Below are the code and all the weights of a small trained network. Each question names an input and a class and asks about switching units off, where a switched-off unit gives its printed mean instead of its output.

import numpy as np


def w(rows, s, z=0):
    codes = np.array(rows[::2]) - 128.0
    scale = np.full(codes.shape[1], s)
    scale[-1] = z or s
    return codes * scale


def f(y):
    return y / 2 * (1 + np.tanh(0.7978845608 * (y + 0.044715 * y**3)))


def log_softmax(a):
    a = a - a.max(-1, keepdims=True)
    return a - np.log(np.exp(a).sum(-1, keepdims=True))


def net(x, mask):
    res = np.array(x, float).reshape(1, 7) / 4 @ E
    y = f(res @ A[0][:, :-1].T + A[0][:, -1])
    res = res + np.where(mask, y, B[0][:, -1]) @ B[0][:, :-1]
    return log_softmax(res[-1] @ U[:, :-1].T + U[:, -1])


A, B = {}, {}
E = w([
[57,182,225,184,31,54,201,112,69,91,116],'x0',
[137,233,132,234,253,99,84,84,109,66,210],'x1',
[246,107,35,212,157,79,168,195,32,80,72],'x2',
[156,135,137,136,109,148,134,122,145,98,127],'x3',
[144,226,140,73,79,99,7,91,59,73,59],'x4',
[144,106,150,124,133,151,125,130,137,69,133],'x5',
[132,94,154,126,139,141,121,127,120,77,135],'x6',
],0.0057)
A[0] = w([
[154,225,160,83,129,137,46,104,97,117,71,32],'n0',
[80,119,70,86,146,72,116,99,127,241,111,254],'n1',
[109,74,153,196,169,175,210,192,183,170,205,49],'n2',
[31,195,230,32,154,214,109,71,209,185,182,54],'n3',
[137,196,104,194,249,111,107,77,117,103,197,69],'n4',
[126,184,92,199,195,125,93,36,159,107,200,56],'n5',
[204,88,29,69,255,192,58,126,226,150,151,114],'n6',
[128,86,125,79,81,137,153,144,113,207,58,63],'n7',
[73,198,183,146,100,68,239,99,112,129,35,234],'n8',
[164,188,100,99,188,183,25,124,125,189,30,97],'n9',
[109,72,85,169,195,169,224,166,186,177,227,52],'n10',
[80,159,179,199,122,37,118,134,139,48,170,93],'n11',
],0.0056,0.0041)
B[0] = w([
[35,142,47,137,56,39,45,153,135,103,172,167],'n0',
[175,28,201,113,178,67,142,128,173,65,155,210],'n1',
[22,195,65,153,80,39,17,166,114,33,130,201],'n2',
[216,247,134,163,234,165,191,250,33,177,73,231],'n3',
[84,57,39,15,170,144,178,164,227,144,58,218],'n4',
[109,52,58,23,81,176,163,154,226,177,75,190],'n5',
[194,102,193,205,98,167,216,55,119,157,218,253],'n6',
[71,116,123,38,110,100,83,173,161,106,55,168],'n7',
[204,47,173,163,141,87,150,104,170,124,222,252],'n8',
[67,106,147,208,47,42,101,55,65,57,214,179],'n9',
[4,204,121,195,39,84,2,165,67,49,165,217],'n10',
[133,83,119,79,93,173,151,89,187,184,167,185],'n11',
],0.0061,0.0058)
U = w([
[157,133,149,147,148,105,146,109,148,108,171,253],'0',
[28,240,81,168,27,69,26,111,104,65,172,45],'1',
[192,112,179,193,75,168,210,20,150,167,233,104],'2',
[167,125,136,141,176,118,140,128,168,107,147,188],'3',
[97,73,40,2,91,198,167,178,244,181,27,25],'4',
[238,237,68,212,210,136,219,237,39,148,66,85],'5',
],0.0055,0.0049)

Each question gives the input, the list of numbers given to net, and the class t.
The units are the neurons (one row each of A and B). Each row of codes is followed by its name. A weight is (code - 128) times the scale printed after its matrix; where a second scale follows, it is the last column's (A, B and U).
mask holds one flag per neuron, in row order. A switched-off neuron (its flag False) gives its mean, the last column of its row in B, instead of its output. The means were averaged over made-up inputs and are rounded, as every weight is.
A unit's drop is (log p(t) with every unit on - log p(t) with that unit switched off) / (log p(t) with every unit on - log p(t) with every unit switched off).
The circuit of an input: a set's keep is (log p(t) with only the set's units on - log p(t) with every unit switched off) / (log p(t) with every unit on - log p(t) with every unit switched off). Starting from all 12 units, units are removed one at a time, each time the one whose removal leaves the highest keep (on an exact tie, the one counted first), for as long as the keep stays at least 0.8.
circuit, biggest first: the units of the circuit, biggest drop first
unit that matters most: the unit with the biggest drop
k most important neurons: the k neurons with the biggest drops, biggest first
drop when u is switched off: that unit's drop, to one decimal
input [-8,3,4,2,-4,3,-4], class 2: 2 most important neurons => n6, n3
input [-8,7,-5,3,7,6,6], class 2: 2 most important neurons => n6, n9
input [-3,-5,-2,-6,7,-6,-1], class 1: circuit, biggest first => n9
input [1,6,4,4,-7,1,-5], class 1: circuit, biggest first => n10, n2
input [5,-2,-2,-3,-7,-6,-7], class 1: circuit, biggest first => n2, n10
input [-8,8,-7,-7,3,0,-3], class 2: 4 most important neurons => n6, n9, n2, n7
input [-4,-4,0,-4,-2,-3,-8], class 2: circuit, biggest first => n6, n4
input [8,7,4,-7,-3,-2,7], class 2: 2 most important neurons => n11, n8
input [-3,8,-5,-2,1,7,-6], class 4: 2 most important neurons => n5, n4
input [-8,8,0,-6,6,-5,-2], class 2: 2 most important neurons => n6, n9
input [3,3,0,-1,-7,-2,-8], class 1: circuit, biggest first => n10, n2
input [-2,7,4,4,3,0,-5], class 4: 2 most important neurons => n4, n5
input [7,-1,-8,0,-2,-7,6], class 5: 2 most important neurons => n3, n6
input [-8,-8,3,3,-3,7,-3], class 2: circuit, biggest first => n6
input [-5,4,-2,-4,-5,3,3], class 1: 3 most important neurons => n10, n2, n8
input [1,8,-2,-3,5,-5,1], class 4: circuit, biggest first => n4, n5
input [2,5,2,-4,2,1,2], class 4: 2 most important neurons => n4, n6
input [6,-2,-3,-8,-8,1,0], class 1: 2 most important neurons => n2, n10
input [0,7,-2,-2,-7,3,-6], class 1: drop when n2 is switched off => 0.6
input [1,3,-7,4,-8,2,0], class 1: drop when n10 is switched off => 0.5
input [1,7,6,-3,3,1,-5], class 4: unit that matters most => n4
